Each row has a name. Each piece below is followed by the name of the row it came from, unless a question asks for something else. Each question is about the rows just above it. Places in a row count from 0.

<90>: 216, 217, 185, 217, 217
<52>: 193, 193, 193, 193, 193
<9>: 216, 217, 217, 217, 186
<148>: 216, 217, 217, 217, 217
<70>: 211, 212, 212, 212, 212
<68>: 193, 192, 192, 192, 193
q: 216, 217, 217, 217, 217 => <148>
185, 216, 217, 217, 217 is which row reordered? => <90>
186, 217, 217, 217, 216 is which row reordered? => <9>
q: 216, 217, 217, 217, 186 => <9>

<3>: 42, 41, 94, 95, 94, 43, 94, 149, 42
<52>: 227, 226, 117, 118, 42, 118, 118, 93, 226
<194>: 118, 226, 227, 118, 93, 116, 42, 226, 118
Does one of the named rows hold 118, 226, 227 side by side, in this order? => yes
Among the named rows, does one hold 42, 116, 93 next to each other, in this order? => no
The entry that follows 41: => 94
Right after 43 comes => 94
Put 226, 227, 226, 117, 118, 42, 118, 118, 93 back in order: which row is it? => <52>
Give the next entry after 227, 118, 93, 116, 42, 226. => 118

<88>: 216, 105, 27, 24, 36
<3>: 169, 98, 69, 149, 188
<70>: 208, 6, 188, 204, 120
<148>: 163, 3, 92, 23, 192
<90>: 80, 17, 83, 142, 199
<46>: 31, 141, 234, 18, 192
<68>: 225, 26, 232, 189, 25
<99>: 4, 23, 163, 92, 192
<9>: 95, 216, 107, 20, 7
<52>: 87, 80, 12, 95, 122
<194>: 58, 76, 186, 87, 2
23, 4, 92, 163, 192 is which row reordered? => <99>
Does one of the named rows hold 216, 105, 27, 24 side by side, in this order? => yes
What is the next entry after 225, 26, 232? => 189
Does one of the named rows hold 186, 88, 2 side by side, in this order? => no
Which row holds these entries in another order? 232, 189, 25, 225, 26 => <68>

<88>: 155, 179, 161, 234, 103, 232, 63, 110, 4, 181, 2, 247, 20, 30, 215, 132, 249, 92, 43, 73, 221, 64, 181, 94, 162, 18
<53>: 241, 210, 115, 121, 148, 206, 165, 99, 236, 117, 85, 207, 232, 70, 226, 128, 156, 67, 153, 95, 152, 17, 94, 98, 85, 196
<90>: 156, 148, 232, 196, 115, 153, 206, 85, 95, 236, 85, 94, 99, 16, 67, 98, 241, 128, 121, 207, 226, 117, 70, 165, 152, 210
<9>: 31, 193, 131, 247, 56, 183, 250, 83, 124, 241, 8, 216, 78, 243, 247, 16, 31, 8, 168, 13, 113, 69, 167, 35, 100, 134
<68>: 216, 56, 241, 247, 32, 35, 250, 100, 243, 78, 8, 16, 8, 247, 168, 183, 193, 31, 134, 167, 124, 83, 13, 69, 113, 131
<70>: 252, 6, 203, 77, 91, 67, 84, 36, 139, 66, 103, 122, 212, 45, 192, 159, 140, 109, 49, 49, 105, 65, 41, 105, 248, 73
<52>: 145, 181, 21, 33, 73, 188, 154, 232, 78, 81, 18, 164, 137, 74, 90, 122, 2, 249, 241, 132, 161, 14, 97, 30, 61, 35
<148>: 14, 91, 193, 18, 140, 150, 169, 56, 77, 30, 28, 7, 151, 27, 41, 115, 65, 152, 149, 102, 118, 206, 128, 24, 134, 230
<3>: 84, 1, 124, 108, 79, 216, 179, 68, 19, 46, 171, 148, 166, 79, 26, 117, 161, 204, 231, 119, 107, 131, 187, 241, 68, 117
Put 8, 247, 168, 183, 193, 31, 134, 167, 124, 83, 13, 69, 113, 131, 216, 56, 241, 247, 32, 35, 250, 100, 243, 78, 8, 16 back in order: which row is it? => <68>
196, 85, 98, 94, 17, 152, 95, 153, 67, 156, 128, 226, 70, 232, 207, 85, 117, 236, 99, 165, 206, 148, 121, 115, 210, 241 is which row reordered? => <53>

<148>: 118, 119, 118, 193, 118, 194, 135
<53>: 126, 126, 126, 136, 126, 136, 136
<88>: 117, 248, 251, 119, 250, 117, 117
<194>: 133, 132, 133, 82, 133, 80, 81
<90>: 117, 118, 117, 248, 117, 251, 250
Does one of the named rows hold 250, 119 side by side, in this order? => no
The next entry after 248, 251, 119, 250, 117: => 117
Put 117, 251, 118, 117, 117, 248, 250 back in order: which row is it? => <90>
Which row holds these entries in another order? 194, 118, 135, 118, 193, 118, 119 => <148>
Is 119, 118, 193 printed in one of the named rows, side by side and in this order? => yes
133, 132, 133, 82, 133, 80, 81 is in which row? => <194>

